Here is a tiny trained network, its code and every weight. The questions are about switching its units off for an input and a target symbol, where a switched-off unit gives its printed mean instead of its output.

import numpy as np


def w(rows, s, z=0):
    codes = np.array(rows[::2]) - 128.0
    scale = np.full(codes.shape[1], s)
    scale[-1] = z or s
    return codes * scale


def norm(h):
    return h / np.sqrt((h * h).mean(-1, keepdims=True) + 1e-5)


def f(y):
    return np.maximum(y, 0)


def softmax(a):
    e = np.exp(a - a.max(-1, keepdims=True))
    return e / e.sum(-1, keepdims=True)


def log_softmax(a):
    a = a - a.max(-1, keepdims=True)
    return a - np.log(np.exp(a).sum(-1, keepdims=True))


def net(x, mask):
    ids = ['ΔΘΛΞΩαβεζημπστφψ'.index(c) for c in x.split()]
    T = len(ids)
    res = E[ids] + P[:T]
    r = norm(res)
    for j in range(2):
        rows = slice(2 * j, 2 * j + 2)
        q, k, v = (r @ M[0][rows].T for M in (Q, K, V))
        z = softmax(np.where(np.tri(T) > 0, q @ k.T / 2**0.5, -1e9)) @ v
        o = O[0][rows]
        res = res + np.where(mask[j], z, o[:, -1]) @ o[:, :-1]
    y = f(norm(res) @ A[0][:, :-1].T + A[0][:, -1])
    res = res + np.where(mask[2:10], y, B[0][:, -1]) @ B[0][:, :-1]
    return log_softmax(norm(res)[-1] @ U[:, :-1].T + U[:, -1])


Q, K, V, O, A, B = {}, {}, {}, {}, {}, {}
E = w([
[178,97,253,104,128],'Δ',
[142,78,72,132,176],'Θ',
[212,143,79,214,129],'Λ',
[111,189,108,78,139],'Ξ',
[202,168,138,155,140],'Ω',
[154,225,91,168,148],'α',
[153,168,118,102,130],'β',
[169,139,152,154,144],'ε',
[181,167,128,100,136],'ζ',
[146,146,181,141,183],'η',
[191,237,102,117,141],'μ',
[123,136,134,86,127],'π',
[83,174,172,224,68],'σ',
[139,149,142,150,149],'τ',
[176,152,113,98,103],'φ',
[154,169,143,87,152],'ψ',
],0.026)
P = w([
[170,192,100,5,165],'0',
[173,184,117,17,176],'1',
[172,184,122,28,183],'2',
[171,184,117,29,176],'3',
[176,184,109,24,162],'4',
[165,186,104,21,163],'5',
[166,185,108,25,165],'6',
[161,167,112,19,162],'7',
[159,172,106,16,158],'8',
[159,170,111,8,160],'9',
[158,160,111,3,162],'10',
[165,178,105,14,161],'11',
[160,168,108,3,160],'12',
[178,190,87,4,140],'13',
],0.0043)
Q[0] = w([
[176,195,61,229,124],'h1',
[59,109,122,193,53],'h1',
[160,244,105,109,202],'h2',
[26,121,99,223,85],'h2',
],0.011)
K[0] = w([
[132,44,56,151,154],'h1',
[157,187,12,107,235],'h1',
[121,8,112,173,123],'h2',
[72,223,201,162,28],'h2',
],0.013)
V[0] = w([
[198,82,73,77,232],'h1',
[152,156,33,99,247],'h1',
[157,198,213,63,102],'h2',
[90,222,254,166,2],'h2',
],0.0094)
O[0] = w([
[132,6,125,92,173,188],'h1',
[109,107,127,158,169,180],'h1',
[119,112,229,94,139,139],'h2',
[125,183,238,146,57,10],'h2',
],0.015,0.011)
A[0] = w([
[112,78,16,127,205,3],'n1',
[90,86,40,87,145,160],'n2',
[86,3,101,137,207,72],'n3',
[23,94,193,167,139,88],'n4',
[91,103,120,88,254,129],'n5',
[129,113,239,150,40,42],'n6',
[137,79,129,102,181,119],'n7',
[146,67,31,93,247,185],'n8',
],0.0097,0.0046)
B[0] = w([
[203,158,130,160,56,186],'n1',
[164,165,194,146,110,178],'n2',
[105,178,88,150,35,192],'n3',
[104,196,141,62,46,135],'n4',
[87,96,99,169,127,205],'n5',
[143,189,131,6,169,141],'n6',
[115,114,117,214,92,177],'n7',
[169,189,61,99,128,250],'n8',
],0.011,0.017)
U = w([
[171,162,148,78,246,18],'Δ',
[88,175,109,179,240,134],'Θ',
[194,149,182,23,156,209],'Λ',
[70,95,176,162,166,253],'Ξ',
[91,92,79,110,111,164],'Ω',
[180,81,129,73,177,92],'α',
[227,86,186,187,197,106],'β',
[103,80,133,37,230,146],'ε',
[67,135,139,200,45,131],'ζ',
[210,30,133,53,37,72],'η',
[83,85,135,85,59,162],'μ',
[137,115,146,120,132,116],'π',
[134,234,186,156,50,167],'σ',
[151,64,168,198,30,130],'τ',
[196,179,101,206,10,98],'φ',
[54,160,103,79,150,145],'ψ',
],0.013,0.0058)

Each question gives the input, a string of symbols that net reads in full, and the target symbol t.
The units are the heads (2 rows each of Q, K, V and O) and the neurons (one row each of A and B). Each row of codes is followed by its name. A weight is (code - 128) times the scale printed after its matrix; where a second scale follows, it is the last column's (O, A, B and U).
mask holds one flag per unit, heads first, then neurons. A switched-off unit (its flag False) gives its mean, the last column of its rows in O or B, instead of its output. The means were averaged over made-up inputs and are rounded, as every weight is.
A unit's drop is (log p(t) with every unit on - log p(t) with that unit switched off) / (log p(t) with every unit on - log p(t) with every unit switched off).
The circuit of an input: a set's keep is (log p(t) with only the set's units on - log p(t) with every unit switched off) / (log p(t) with every unit on - log p(t) with every unit switched off). Starting from all 10 units, units are removed one at a time, each time the one whose removal leaves the highest keep (on an exact tie, the one counted first), for as long as the keep stays at least 0.8.
circuit, biggest first: the units of the circuit, biggest drop first
k most important neurons: the k neurons with the biggest drops, biggest first
which heads matter: for each layer, one digit per head in row order, 1 if its drop is at least 0.15 and else 0, layers parted by /
drop when u is switched off: that unit's drop, to one decimal
input φ Δ α, target Λ: circuit, biggest first : [h2 n6 n3 n7]
input φ ζ μ Ω Λ Ω ψ η ζ, target φ: circuit, biggest first : [n1 h2]
input φ ψ π α ψ τ, target ζ: which heads matter : 01
input α ψ φ φ Ω Ω ζ Ω σ, target σ: which heads matter : 01
input φ ψ Ω ψ, target ε: 4 most important neurons : [n1 n2 n5 n8]
input α Λ σ Ω α ε Ω Ω Ω, target σ: which heads matter : 10
input Ξ Ξ φ Ω α Ω ε α Ω ζ Δ Ω ζ, target Λ: circuit, biggest first : [h2 n3]
input α Ω ψ, target ε: which heads matter : 11
input Ω σ Ω α Ω, target σ: circuit, biggest first : [h1 h2]
input β φ η τ, target ζ: 2 most important neurons : [n1 n4]
input φ Δ ψ τ Ω, target Λ: circuit, biggest first : [h2 n6 n3]
input Ω ε π φ σ φ, target σ: most important neuron : [n8]
input η β σ ε, target σ: which heads matter : 10
input Ω Δ φ Ω η ε φ, target Λ: which heads matter : 01
input ψ Ω β π, target μ: 3 most important neurons : [n1 n4 n3]
input π Ω α φ, target η: 2 most important neurons : [n1 n8]
input ψ Ω Ω ζ σ Ξ Ω τ α Ω ζ ζ, target σ: drop when n1 is switched off : 0.0
input Ω ψ Δ ε φ Ω α ε Ω α α, target Λ: drop when h2 is switched off : 0.9
input η Ω ζ Δ Ω ψ ε, target Λ: drop when n5 is switched off : 0.0
input η Ω Λ α φ μ α Ξ η, target φ: 2 most important neurons : [n3 n1]
